Here is a tiny trained network, its code and every weight. The questions are about switching its units off for an input and a class, where a switched-off unit gives its printed mean instead of its output.

import numpy as np


def w(rows, s, z=0):
    codes = np.array(rows[::2]) - 128.0
    scale = np.full(codes.shape[1], s)
    scale[-1] = z or s
    return codes * scale


def norm(h):
    return h / np.sqrt((h * h).mean(-1, keepdims=True) + 1e-5)


def f(y):
    return np.maximum(y, 0)


def log_softmax(a):
    a = a - a.max(-1, keepdims=True)
    return a - np.log(np.exp(a).sum(-1, keepdims=True))


def net(x, mask):
    res = np.array(x, float).reshape(1, 7) / 4 @ E
    u = 0
    for l in range(3):
        y = f(norm(res) @ A[l][:, :-1].T + A[l][:, -1])
        res = res + np.where(mask[u : u + 5], y, B[l][:, -1]) @ B[l][:, :-1]
        u += 5
    return log_softmax(norm(res)[-1] @ U[:, :-1].T + U[:, -1])


A, B = {}, {}
E = w([
[126,138,136,134,138,112,108,128,114,132,130,124],'x0',
[137,74,85,111,143,96,104,72,120,115,118,133],'x1',
[48,64,116,220,156,55,194,167,128,95,143,94],'x2',
[189,117,176,81,185,91,207,151,78,69,2,94],'x3',
[125,150,65,48,86,136,98,167,69,17,194,103],'x4',
[135,141,110,136,144,122,115,137,137,133,122,121],'x5',
[116,184,114,142,120,80,206,55,111,102,206,18],'x6',
],0.016)
A[0] = w([
[119,224,195,148,121,167,172,210,140,165,141,114,31],'0.n0',
[148,135,177,171,132,123,141,60,164,199,84,130,2],'0.n1',
[152,45,73,102,154,87,96,3,126,149,111,121,40],'0.n2',
[154,174,132,138,119,108,183,27,124,158,149,71,50],'0.n3',
[178,184,156,87,129,153,129,49,138,168,118,157,52],'0.n4',
],0.026,0.015)
B[0] = w([
[175,138,113,201,47,133,142,70,119,42,101,212,223],'0.n0',
[116,185,105,93,203,172,208,159,7,154,212,160,241],'0.n1',
[174,166,132,211,37,147,158,104,120,59,102,210,222],'0.n2',
[44,156,201,124,204,128,70,152,208,70,136,82,253],'0.n3',
[159,88,117,137,82,167,46,115,97,184,76,35,237],'0.n4',
],0.02,0.013)
A[1] = w([
[96,138,120,189,100,132,112,60,201,253,213,161,16],'1.n0',
[185,131,195,108,169,96,202,110,137,150,28,102,2],'1.n1',
[66,52,139,240,150,74,197,153,124,150,123,127,34],'1.n2',
[145,156,83,76,139,119,151,145,80,133,167,124,48],'1.n3',
[147,60,142,134,156,147,103,188,138,207,67,247,59],'1.n4',
],0.033,0.0034)
B[1] = w([
[135,131,128,86,181,25,175,132,107,143,32,176,211],'1.n0',
[131,137,121,112,163,5,154,134,128,162,71,207,188],'1.n1',
[183,123,115,140,85,205,69,95,91,180,114,88,242],'1.n2',
[93,66,140,134,158,132,119,174,138,107,155,109,180],'1.n3',
[62,148,147,140,124,147,143,86,197,97,185,64,255],'1.n4',
],0.024,0.018)
A[2] = w([
[180,67,90,81,54,114,121,242,156,30,164,141,86],'2.n0',
[163,89,61,2,75,112,50,214,119,50,158,111,91],'2.n1',
[139,115,168,158,170,169,42,218,87,63,134,189,253],'2.n2',
[210,115,120,91,89,139,141,154,143,159,65,162,46],'2.n3',
[189,123,135,23,97,186,36,145,145,229,88,79,24],'2.n4',
],0.025,0.0036)
B[2] = w([
[119,152,165,250,136,184,212,102,101,182,154,181,195],'2.n0',
[150,200,86,99,212,190,109,80,73,164,143,131,203],'2.n1',
[139,32,46,56,68,73,162,146,193,174,163,174,251],'2.n2',
[108,115,123,117,139,135,94,153,180,113,114,158,194],'2.n3',
[158,21,150,165,62,100,134,198,118,160,129,55,247],'2.n4',
],0.017,0.016)
U = w([
[196,81,113,131,76,165,25,135,123,204,80,50,103],'0',
[67,173,185,144,138,119,100,115,220,67,170,42,95],'1',
[140,158,114,102,174,179,199,159,46,196,206,161,102],'2',
[196,156,100,175,1,126,131,90,146,37,104,219,94],'3',
[130,85,109,123,98,108,117,174,167,132,133,139,250],'4',
[153,119,145,71,142,25,130,169,145,156,45,160,109],'5',
],0.0099,0.014)

Each question gives the input, the list of numbers given to net, and the class t.
The units are the neurons (one row each of A and B). Each row of codes is followed by its name. A weight is (code - 128) times the scale printed after its matrix; where a second scale follows, it is the last column's (A, B and U).
mask holds one flag per neuron, layer by layer. A switched-off neuron (its flag False) gives its mean, the last column of its row in B, instead of its output. The means were averaged over made-up inputs and are rounded, as every weight is.
A unit's drop is (log p(t) with every unit on - log p(t) with that unit switched off) / (log p(t) with every unit on - log p(t) with every unit switched off).
The circuit of an input: a set's keep is (log p(t) with only the set's units on - log p(t) with every unit switched off) / (log p(t) with every unit on - log p(t) with every unit switched off). Starting from the 12 units with the biggest drops (on a tie, the unit counted first), units are removed one at a time, each time the one whose removal leaves the highest keep (on an exact tie, the one counted first), for as long as the keep stays at least 0.8.
circuit, biggest first: the units of the circuit, biggest drop first
unit that matters most: the unit with the biggest drop
k most important neurons: the k neurons with the biggest drops, biggest first
k most important neurons of layer l: the k neurons of layer l with the biggest drops, biggest first
input [-8,8,-1,0,6,-1,0], class 3: unit that matters most -> 0.n2
input [-1,-7,1,-4,-5,-3,-5], class 3: 2 most important neurons -> 0.n0, 2.n1
input [-5,8,3,-2,-6,-1,6], class 3: 2 most important neurons -> 0.n2, 1.n4
input [6,7,8,-5,7,6,5], class 0: circuit, biggest first -> 1.n2, 0.n1, 0.n0, 1.n4
input [-2,-1,-1,0,5,-3,-1], class 2: 2 most important neurons -> 2.n1, 2.n0
input [-4,-5,5,6,6,3,6], class 1: 2 most important neurons of layer 1 -> 1.n0, 1.n3
input [2,2,8,2,7,-6,-5], class 0: 2 most important neurons -> 1.n2, 0.n1
input [-6,-6,-2,-8,6,8,7], class 5: circuit, biggest first -> 1.n0, 0.n1
input [-6,4,5,-6,8,-7,6], class 2: circuit, biggest first -> 1.n4, 2.n1
input [4,1,4,4,1,-4,-1], class 0: 2 most important neurons of layer 2 -> 2.n4, 2.n2
input [7,8,-5,-1,-6,-6,-4], class 3: 2 most important neurons -> 0.n2, 1.n2
input [3,-8,2,6,-6,-7,-8], class 1: 4 most important neurons -> 1.n4, 0.n2, 2.n2, 1.n0
input [-8,-4,6,-6,-8,8,5], class 2: 3 most important neurons of layer 0 -> 0.n1, 0.n4, 0.n3
input [-2,0,7,0,-2,-4,0], class 0: most important neuron of layer 1 -> 1.n2
input [8,8,-2,2,-6,1,8], class 1: 2 most important neurons -> 0.n3, 0.n0
input [2,-4,-7,-8,3,-8,-7], class 5: 2 most important neurons of layer 0 -> 0.n1, 0.n3
input [-1,-7,8,-4,-1,8,-3], class 0: 2 most important neurons -> 1.n2, 0.n2
input [-1,-1,7,-7,-7,8,5], class 0: 2 most important neurons -> 1.n2, 1.n1
input [2,-8,-6,8,6,4,0], class 3: 3 most important neurons of layer 1 -> 1.n2, 1.n0, 1.n3
input [-3,-4,4,4,4,-6,-3], class 0: 2 most important neurons -> 0.n1, 1.n2
input [6,7,-1,0,5,4,6], class 3: most important neuron of layer 1 -> 1.n4
input [8,-8,5,1,2,-4,-8], class 1: 4 most important neurons -> 1.n4, 0.n2, 0.n3, 0.n1
input [5,1,-2,3,-8,4,7], class 2: 3 most important neurons -> 0.n1, 1.n4, 2.n2
input [4,3,6,6,-2,-6,-5], class 0: 3 most important neurons of layer 1 -> 1.n2, 1.n0, 1.n4
